Below is a small trained network, with its code and all its weights. Each question gives an input and a class and asks what happens when units are switched off, that is, made to give their printed mean instead of their output.

import numpy as np


def w(rows, s, z=0):
    codes = np.array(rows[::2]) - 128.0
    scale = np.full(codes.shape[1], s)
    scale[-1] = z or s
    return codes * scale


def norm(h):
    return h / np.sqrt((h * h).mean(-1, keepdims=True) + 1e-5)


def f(y):
    return np.maximum(y, 0)


def log_softmax(a):
    a = a - a.max(-1, keepdims=True)
    return a - np.log(np.exp(a).sum(-1, keepdims=True))


def net(x, mask):
    res = np.array(x, float).reshape(1, 3) / 4 @ E
    u = 0
    for l in range(2):
        y = f(norm(res) @ A[l][:, :-1].T + A[l][:, -1])
        res = res + np.where(mask[u : u + 7], y, B[l][:, -1]) @ B[l][:, :-1]
        u += 7
    return log_softmax(norm(res)[-1] @ U[:, :-1].T + U[:, -1])


A, B = {}, {}
E = w([
[192,94,134,102,172,163,83,201,196],'x0',
[141,79,138,151,23,136,2,191,116],'x1',
[122,4,65,204,110,58,123,90,160],'x2',
],0.005)
A[0] = w([
[132,192,119,95,202,144,231,108,121,18],'0.n1',
[99,185,147,106,91,142,131,112,76,109],'0.n2',
[87,160,170,141,81,141,134,71,86,40],'0.n3',
[110,205,100,110,205,138,222,124,140,6],'0.n4',
[178,203,197,46,159,253,100,206,124,32],'0.n5',
[130,152,196,144,100,162,48,208,109,100],'0.n6',
[46,179,156,150,81,112,152,86,53,2],'0.n7',
],0.0065,0.0032)
B[0] = w([
[105,93,239,192,147,172,106,63,90,221],'0.n1',
[110,86,57,185,155,107,175,135,140,192],'0.n2',
[70,130,67,89,108,146,143,140,106,177],'0.n3',
[107,78,207,133,183,156,112,67,121,213],'0.n4',
[211,205,92,67,121,2,108,157,206,255],'0.n5',
[155,142,169,92,110,154,72,150,161,220],'0.n6',
[69,177,64,60,71,112,167,125,30,201],'0.n7',
],0.007,0.0068)
A[1] = w([
[157,101,204,119,163,135,118,79,74,28],'1.n1',
[147,31,57,195,152,66,156,106,146,43],'1.n2',
[115,166,236,131,222,163,207,25,134,7],'1.n3',
[159,131,125,133,130,136,137,131,111,73],'1.n4',
[139,184,143,87,106,177,142,153,129,95],'1.n5',
[70,145,94,163,93,133,118,131,99,60],'1.n6',
[136,83,184,154,94,253,59,173,108,49],'1.n7',
],0.0061,0.0021)
B[1] = w([
[136,100,149,120,162,100,196,86,139,180],'1.n1',
[176,211,120,172,173,199,221,186,157,191],'1.n2',
[97,52,254,165,172,86,123,49,121,253],'1.n3',
[156,120,145,117,117,133,138,147,126,128],'1.n4',
[159,121,98,190,133,96,153,118,158,155],'1.n5',
[131,153,109,77,166,167,183,119,125,169],'1.n6',
[39,72,167,76,139,210,120,80,128,164],'1.n7',
],0.006,0.0063)
U = w([
[176,119,67,218,149,181,214,190,175,134],'0',
[111,26,145,117,82,227,38,172,163,99],'1',
[148,136,126,127,151,130,98,156,82,2],'2',
[220,208,129,47,119,50,62,192,199,162],'3',
[114,97,249,138,201,88,161,45,110,181],'4',
[58,171,28,89,74,115,178,118,42,155],'5',
],0.011,0.0061)

Each question gives the input, the list of numbers given to net, and the class t.
The units are the neurons (one row each of A and B). Each row of codes is followed by its name. A weight is (code - 128) times the scale printed after its matrix; where a second scale follows, it is the last column's (A, B and U).
mask holds one flag per neuron, layer by layer. A switched-off neuron (its flag False) gives its mean, the last column of its row in B, instead of its output. The means were averaged over made-up inputs and are rounded, as every weight is.
A unit's drop is (log p(t) with every unit on - log p(t) with that unit switched off) / (log p(t) with every unit on - log p(t) with every unit switched off).
The circuit of an input: a set's keep is (log p(t) with only the set's units on - log p(t) with every unit switched off) / (log p(t) with every unit on - log p(t) with every unit switched off). Starting from the 12 units with the biggest drops (on a tie, the unit counted first), units are removed one at a time, each time the one whose removal leaves the highest keep (on an exact tie, the one counted first), for as long as the keep stays at least 0.8.
units of the circuit, in order: the units of the circuit, biggest drop first
k most important neurons: the k neurons with the biggest drops, biggest first
top k neurons in layer l: the k neurons of layer l with the biggest drops, biggest first
drop when u is switched off: that unit's drop, to one decimal
input [5,1,6], class 0: units of the circuit, in order : [1.n2]
input [-3,7,8], class 0: units of the circuit, in order : [1.n2 1.n3]
input [-5,-4,8], class 0: top 2 neurons in layer 0 : [0.n1 0.n4]
input [0,5,-1], class 1: 4 most important neurons : [1.n7 0.n5 0.n7 0.n6]
input [3,5,8], class 0: top 2 neurons in layer 0 : [0.n1 0.n6]
input [-4,7,-4], class 3: top 2 neurons in layer 0 : [0.n6 0.n1]
input [-6,3,7], class 5: 2 most important neurons : [0.n2 1.n3]
input [-4,2,-7], class 3: 2 most important neurons : [0.n5 0.n6]
input [-3,6,6], class 0: 4 most important neurons : [1.n2 0.n6 0.n1 0.n4]
input [6,-1,6], class 0: 2 most important neurons : [0.n5 1.n2]
input [3,-2,-5], class 3: drop when 0.n5 is switched off : 3.4
input [-1,4,-3], class 3: drop when 1.n4 is switched off : 0.0
input [4,-1,-2], class 3: drop when 0.n5 is switched off : 0.6
input [-4,-1,0], class 5: units of the circuit, in order : [0.n7]
input [-8,-3,4], class 5: drop when 0.n7 is switched off : 0.2
